Below are the code and all the weights of a small trained network. Each question names an input and a class and asks about switching units off, where a switched-off unit gives its printed mean instead of its output.

import numpy as np


def w(rows, s, z=0):
    codes = np.array(rows[::2]) - 128.0
    scale = np.full(codes.shape[1], s)
    scale[-1] = z or s
    return codes * scale


def norm(h):
    return h / np.sqrt((h * h).mean(-1, keepdims=True) + 1e-5)


def f(y):
    return y / 2 * (1 + np.tanh(0.7978845608 * (y + 0.044715 * y**3)))


def log_softmax(a):
    a = a - a.max(-1, keepdims=True)
    return a - np.log(np.exp(a).sum(-1, keepdims=True))


def net(x, mask):
    res = np.array(x, float).reshape(1, 2) / 4 @ E
    u = 0
    for l in range(3):
        y = f(norm(res) @ A[l][:, :-1].T + A[l][:, -1])
        res = res + np.where(mask[u : u + 6], y, B[l][:, -1]) @ B[l][:, :-1]
        u += 6
    return log_softmax(norm(res)[-1] @ U[:, :-1].T + U[:, -1])


A, B = {}, {}
E = w([
[107,143,164,151,40,252,155,96,154],'x0',
[108,106,191,141,81,147,150,196,80],'x1',
],0.013)
A[0] = w([
[125,198,196,121,149,165,143,134,110,28],'L0N1',
[131,124,126,121,132,46,131,233,105,178],'L0N2',
[153,115,115,141,117,102,141,106,107,173],'L0N3',
[111,113,107,159,114,117,114,101,108,55],'L0N4',
[137,113,225,112,127,88,131,253,63,4],'L0N5',
[155,146,185,118,124,168,138,145,118,90],'L0N6',
],0.012,0.0017)
B[0] = w([
[106,73,157,83,150,154,96,130,130,156],'L0N1',
[175,112,252,101,144,129,132,82,84,246],'L0N2',
[94,109,126,112,137,144,118,90,132,140],'L0N3',
[92,136,135,94,159,130,160,173,144,124],'L0N4',
[151,249,85,122,113,102,248,200,108,255],'L0N5',
[167,50,80,59,129,153,110,153,153,170],'L0N6',
],0.014,0.011)
A[1] = w([
[111,150,100,129,75,160,153,122,114,171],'L1N1',
[117,144,133,120,135,148,115,69,173,9],'L1N2',
[94,76,147,127,56,224,95,196,150,213],'L1N3',
[139,190,91,128,134,81,143,157,130,148],'L1N4',
[76,206,134,213,93,66,156,254,90,36],'L1N5',
[90,27,67,84,111,142,77,153,175,16],'L1N6',
],0.013,0.0015)
B[1] = w([
[107,147,175,136,111,99,123,124,105,172],'L1N1',
[119,119,104,109,121,123,131,181,141,176],'L1N2',
[129,104,160,167,127,129,162,82,94,246],'L1N3',
[133,143,164,142,81,162,139,134,137,187],'L1N4',
[197,188,142,6,164,135,203,117,154,211],'L1N5',
[82,165,146,150,108,152,141,111,151,181],'L1N6',
],0.02,0.011)
A[2] = w([
[122,57,150,199,111,212,103,109,71,85],'L2N1',
[156,163,168,201,114,62,139,69,86,148],'L2N2',
[128,77,204,151,167,69,6,85,74,148],'L2N3',
[127,60,216,92,162,133,105,43,137,252],'L2N4',
[138,32,41,182,185,167,176,44,117,224],'L2N5',
[82,157,51,116,128,165,79,166,200,164],'L2N6',
],0.014,0.0023)
B[2] = w([
[104,122,111,118,100,79,172,22,167,205],'L2N1',
[63,103,71,177,101,220,78,156,202,216],'L2N2',
[243,59,58,34,102,96,78,99,36,198],'L2N3',
[54,94,15,104,116,40,88,112,178,247],'L2N4',
[61,103,180,150,42,170,134,179,105,176],'L2N5',
[102,147,187,138,219,242,15,218,143,194],'L2N6',
],0.011,0.012)
U = w([
[131,157,134,146,185,226,33,167,145,201],'0',
[254,215,183,27,139,124,237,138,56,152],'1',
[195,51,16,30,128,64,42,58,77,144],'2',
[53,82,105,188,48,166,148,13,145,203],'3',
[196,154,97,243,149,115,139,117,102,3],'4',
],0.0095,0.0037)

Each question gives the input, the list of numbers given to net, and the class t.
The units are the neurons (one row each of A and B). Each row of codes is followed by its name. A weight is (code - 128) times the scale printed after its matrix; where a second scale follows, it is the last column's (A, B and U).
mask holds one flag per neuron, layer by layer. A switched-off neuron (its flag False) gives its mean, the last column of its row in B, instead of its output. The means were averaged over made-up inputs and are rounded, as every weight is.
A unit's drop is (log p(t) with every unit on - log p(t) with that unit switched off) / (log p(t) with every unit on - log p(t) with every unit switched off).
The circuit of an input: a set's keep is (log p(t) with only the set's units on - log p(t) with every unit switched off) / (log p(t) with every unit on - log p(t) with every unit switched off). Starting from the 12 units with the biggest drops (on a tie, the unit counted first), units are removed one at a time, each time the one whose removal leaves the highest keep (on an exact tie, the one counted first), for as long as the keep stays at least 0.8.
units of the circuit, in order: the units of the circuit, biggest drop first
most important unit: the unit with the biggest drop
k most important neurons: the k neurons with the biggest drops, biggest first
top k neurons in layer l: the k neurons of layer l with the biggest drops, biggest first
drop of u: that unit's drop, to one decimal
input [-3,-4], class 2: units of the circuit, in order : L0N5
input [7,-8], class 0: units of the circuit, in order : L1N3; L0N2; L1N5; L2N6
input [4,-5], class 0: top 2 neurons in layer 1 : L1N3; L1N2
input [6,-8], class 0: 3 most important neurons : L0N5; L1N3; L1N2
input [2,-2], class 3: 3 most important neurons : L0N5; L0N2; L1N5
input [7,8], class 3: 2 most important neurons : L0N6; L1N3
input [1,-5], class 0: 3 most important neurons : L0N5; L0N2; L1N3
input [0,-5], class 0: 2 most important neurons : L0N2; L0N5
input [2,-7], class 0: 2 most important neurons : L0N5; L0N2
input [5,-3], class 3: 2 most important neurons : L0N5; L0N2
input [1,1], class 3: 2 most important neurons : L0N6; L0N2
input [4,-2], class 3: top 2 neurons in layer 0 : L0N5; L0N2
input [3,-4], class 0: top 2 neurons in layer 0 : L0N5; L0N2
input [-2,-8], class 0: most important unit : L0N2
input [0,-2], class 0: top 2 neurons in layer 1 : L1N3; L1N5
input [-1,-1], class 2: drop of L0N5 : 1.5
input [3,-7], class 0: drop of L0N6 : 0.0
input [-2,-3], class 2: drop of L1N5 : 0.1
